Below are the code and all the weights of a small trained network. Each question names an input and a class and asks about switching units off, where a switched-off unit gives its printed mean instead of its output.

import numpy as np


def w(rows, s, z=0):
    codes = np.array(rows[::2]) - 128.0
    scale = np.full(codes.shape[1], s)
    scale[-1] = z or s
    return codes * scale


def f(y):
    return y / 2 * (1 + np.tanh(0.7978845608 * (y + 0.044715 * y**3)))


def log_softmax(a):
    a = a - a.max(-1, keepdims=True)
    return a - np.log(np.exp(a).sum(-1, keepdims=True))


def net(x, mask):
    res = np.array(x, float).reshape(1, 4) / 4 @ E
    y = f(res @ A[0][:, :-1].T + A[0][:, -1])
    res = res + np.where(mask, y, B[0][:, -1]) @ B[0][:, :-1]
    return log_softmax(res[-1] @ U[:, :-1].T + U[:, -1])


A, B = {}, {}
E = w([
[118,80,5,155,167,197,117,163,174],'x0',
[130,62,78,28,125,174,89,123,177],'x1',
[114,210,99,197,113,182,108,5,195],'x2',
[1,2,181,206,223,98,190,132,249],'x3',
],0.0052)
A[0] = w([
[139,150,148,50,121,132,118,81,115,2],'n0',
[112,129,252,153,131,91,139,106,114,218],'n1',
[131,140,63,120,131,158,119,69,183,99],'n2',
[134,125,75,51,124,129,130,177,77,132],'n3',
[150,146,88,103,122,139,113,129,80,173],'n4',
[127,169,121,208,128,135,130,83,108,127],'n5',
[128,120,165,99,135,113,135,156,81,81],'n6',
[138,177,83,162,119,141,120,109,64,161],'n7',
],0.02,0.0028)
B[0] = w([
[32,61,117,146,166,126,153,150,159,174],'n0',
[115,156,239,8,202,113,140,94,174,247],'n1',
[98,203,47,127,94,161,110,77,204,234],'n2',
[156,41,87,102,165,165,96,94,21,254],'n3',
[65,72,149,59,158,144,127,106,26,225],'n4',
[104,208,137,179,47,92,151,189,113,203],'n5',
[179,183,118,146,107,136,116,135,56,187],'n6',
[240,114,229,142,163,71,144,172,114,219],'n7',
],0.016,0.0099)
U = w([
[170,57,106,104,151,165,86,116,61,98],'0',
[58,2,147,143,199,111,172,166,210,253],'1',
[173,183,194,75,123,82,137,128,86,120],'2',
[97,137,69,204,64,138,135,157,166,132],'3',
[98,165,75,99,109,187,94,61,166,95],'4',
[206,172,115,169,71,114,120,157,129,45],'5',
],0.0075,0.0057)

Each question gives the input, the list of numbers given to net, and the class t.
The units are the neurons (one row each of A and B). Each row of codes is followed by its name. A weight is (code - 128) times the scale printed after its matrix; where a second scale follows, it is the last column's (A, B and U).
mask holds one flag per neuron, in row order. A switched-off neuron (its flag False) gives its mean, the last column of its row in B, instead of its output. The means were averaged over made-up inputs and are rounded, as every weight is.
A unit's drop is (log p(t) with every unit on - log p(t) with that unit switched off) / (log p(t) with every unit on - log p(t) with every unit switched off).
The circuit of an input: a set's keep is (log p(t) with only the set's units on - log p(t) with every unit switched off) / (log p(t) with every unit on - log p(t) with every unit switched off). Starting from all 8 units, units are removed one at a time, each time the one whose removal leaves the highest keep (on an exact tie, the one counted first), for as long as the keep stays at least 0.8.
units of the circuit, in order: the units of the circuit, biggest drop first
most important unit: the unit with the biggest drop
top k neurons: the k neurons with the biggest drops, biggest first
drop when u is switched off: that unit's drop, to one decimal
input [7,-2,8,2], class 3: units of the circuit, in order => [n5 n1]
input [-3,0,-8,7], class 2: most important unit => n6
input [-7,2,2,-8], class 0: units of the circuit, in order => [n3 n4]
input [0,1,8,-3], class 5: units of the circuit, in order => [n1 n5]
input [5,-3,8,6], class 3: units of the circuit, in order => [n5 n1]
input [7,2,2,5], class 4: top 2 neurons => [n2 n5]
input [2,4,6,4], class 4: top 2 neurons => [n2 n7]
input [6,3,1,6], class 4: top 2 neurons => [n2 n5]
input [-3,-3,-1,-7], class 0: top 3 neurons => [n3 n4 n0]
input [-1,2,1,0], class 4: top 2 neurons => [n7 n3]
input [7,-5,6,-1], class 5: top 2 neurons => [n7 n0]
input [7,-5,3,-1], class 5: top 2 neurons => [n7 n1]
input [1,0,-8,2], class 0: drop when n0 is switched off => 0.0
input [-6,4,-8,0], class 0: drop when n5 is switched off => 0.1
input [4,8,4,7], class 4: drop when n2 is switched off => 0.3
input [-3,2,5,4], class 4: most important unit => n7
